Below is a small trained network, with its code and all its weights. Each question gives an input and a class and asks what happens when units are switched off, that is, made to give their printed mean instead of their output.

import numpy as np


def w(rows, s, z=0):
    codes = np.array(rows[::2]) - 128.0
    scale = np.full(codes.shape[1], s)
    scale[-1] = z or s
    return codes * scale


def f(y):
    return y / 2 * (1 + np.tanh(0.7978845608 * (y + 0.044715 * y**3)))


def log_softmax(a):
    a = a - a.max(-1, keepdims=True)
    return a - np.log(np.exp(a).sum(-1, keepdims=True))


def net(x, mask):
    res = np.array(x, float).reshape(1, 5) / 4 @ E
    y = f(res @ A[0][:, :-1].T + A[0][:, -1])
    res = res + np.where(mask, y, B[0][:, -1]) @ B[0][:, :-1]
    return log_softmax(res[-1] @ U[:, :-1].T + U[:, -1])


A, B = {}, {}
E = w([
[73,36,196,59,207,167,174,74,137,128,27,58],'x0',
[156,155,115,5,167,90,202,142,246,77,189,126],'x1',
[120,128,98,135,147,118,133,131,124,138,125,130],'x2',
[132,138,126,124,139,108,116,148,130,143,108,119],'x3',
[169,93,139,163,118,177,213,226,87,191,201,32],'x4',
],0.011)
A[0] = w([
[131,165,156,122,142,76,62,85,111,87,136,204,81],'neuron 0',
[67,152,122,102,131,46,59,53,132,40,78,177,45],'neuron 1',
[172,104,123,156,94,165,200,236,97,167,181,36,85],'neuron 2',
[132,203,154,140,145,123,138,129,101,122,149,136,31],'neuron 3',
[211,254,66,172,35,96,82,185,120,113,210,206,142],'neuron 4',
[72,87,177,75,206,178,176,105,157,160,34,79,99],'neuron 5',
[33,41,182,58,186,175,155,102,138,118,22,49,157],'neuron 6',
[135,171,123,138,40,89,54,188,156,161,194,172,92],'neuron 7',
[97,146,161,188,109,138,82,139,89,166,107,162,50],'neuron 8',
[189,73,156,168,129,134,236,204,92,167,190,31,53],'neuron 9',
[118,148,107,51,159,118,179,162,253,90,174,129,8],'neuron 10',
[109,68,129,179,77,177,45,133,34,158,112,125,4],'neuron 11',
[205,168,116,34,177,49,200,131,192,63,196,107,62],'neuron 12',
[91,107,133,223,110,160,39,97,29,156,66,112,60],'neuron 13',
[86,167,113,120,114,74,53,13,180,60,47,211,95],'neuron 14',
[144,91,150,106,163,159,159,75,100,127,67,113,121],'neuron 15',
],0.0081,0.0045)
B[0] = w([
[163,149,120,155,156,201,184,156,155,128,106,135,176],'neuron 0',
[142,146,154,205,122,199,192,206,191,169,77,120,202],'neuron 1',
[158,144,153,165,153,208,181,174,250,151,86,122,211],'neuron 2',
[147,110,86,101,129,104,111,113,145,130,119,142,131],'neuron 3',
[207,1,59,152,188,91,74,118,20,53,234,190,255],'neuron 4',
[143,72,85,139,162,124,99,114,84,96,203,185,214],'neuron 5',
[218,60,76,146,190,87,60,110,74,59,205,219,241],'neuron 6',
[150,81,87,133,190,109,86,116,87,120,160,134,197],'neuron 7',
[112,147,157,75,96,105,159,89,118,125,102,103,168],'neuron 8',
[121,172,146,176,141,188,157,217,231,170,108,138,211],'neuron 9',
[24,171,186,59,51,89,121,56,94,176,109,46,190],'neuron 10',
[75,180,153,47,70,50,137,100,108,158,84,91,193],'neuron 11',
[69,194,183,77,37,69,118,62,39,140,48,25,208],'neuron 12',
[53,225,168,68,47,66,135,52,108,115,83,42,218],'neuron 13',
[144,144,149,160,134,209,177,239,246,203,104,134,227],'neuron 14',
[144,81,64,166,140,108,97,125,85,111,168,123,175],'neuron 15',
],0.0077,0.02)
U = w([
[173,13,100,136,178,108,104,122,62,70,180,167,230],'0',
[133,144,141,148,142,219,149,229,248,156,111,127,146],'1',
[42,191,155,86,69,73,126,39,82,127,104,76,4],'2',
],0.011,0.0023)

Each question gives the input, the list of numbers given to net, and the class t.
The units are the neurons (one row each of A and B). Each row of codes is followed by its name. A weight is (code - 128) times the scale printed after its matrix; where a second scale follows, it is the last column's (A, B and U).
mask holds one flag per neuron, in row order. A switched-off neuron (its flag False) gives its mean, the last column of its row in B, instead of its output. The means were averaged over made-up inputs and are rounded, as every weight is.
A unit's drop is (log p(t) with every unit on - log p(t) with that unit switched off) / (log p(t) with every unit on - log p(t) with every unit switched off).
The circuit of an input: a set's keep is (log p(t) with only the set's units on - log p(t) with every unit switched off) / (log p(t) with every unit on - log p(t) with every unit switched off). Starting from the 12 units with the biggest drops (on a tie, the unit counted first), units are removed one at a time, each time the one whose removal leaves the highest keep (on an exact tie, the one counted first), for as long as the keep stays at least 0.8.
units of the circuit, in order: the units of the circuit, biggest drop first
unit that matters most: the unit with the biggest drop
k most important neurons: the k neurons with the biggest drops, biggest first
drop of u: that unit's drop, to one decimal
input [1,2,6,3,1], class 2: units of the circuit, in order -> neuron 4; neuron 14
input [-2,5,0,7,-4], class 2: 2 most important neurons -> neuron 12; neuron 10
input [-3,4,-4,-3,-3], class 2: unit that matters most -> neuron 6
input [4,-1,-3,6,5], class 1: 4 most important neurons -> neuron 4; neuron 9; neuron 2; neuron 7
input [-3,-6,-2,-3,6], class 1: 4 most important neurons -> neuron 2; neuron 9; neuron 12; neuron 10
input [-1,5,-4,7,4], class 2: 4 most important neurons -> neuron 12; neuron 14; neuron 10; neuron 1
input [-5,6,-2,-1,-1], class 2: 2 most important neurons -> neuron 12; neuron 10
input [-6,4,-3,8,-8], class 1: 2 most important neurons -> neuron 14; neuron 1
input [8,7,1,0,7], class 0: 3 most important neurons -> neuron 6; neuron 5; neuron 14
input [4,1,-6,-8,6], class 1: 2 most important neurons -> neuron 9; neuron 4
input [-6,8,-2,4,-5], class 2: 3 most important neurons -> neuron 12; neuron 10; neuron 6
input [1,6,6,-1,-7], class 1: 2 most important neurons -> neuron 14; neuron 1
input [-5,-1,8,-2,7], class 1: 3 most important neurons -> neuron 2; neuron 9; neuron 6
input [-5,-7,0,-5,-5], class 2: unit that matters most -> neuron 13
input [3,-6,-2,6,8], class 1: 2 most important neurons -> neuron 9; neuron 2
input [-4,7,0,-7,1], class 2: drop of neuron 12 -> 0.3
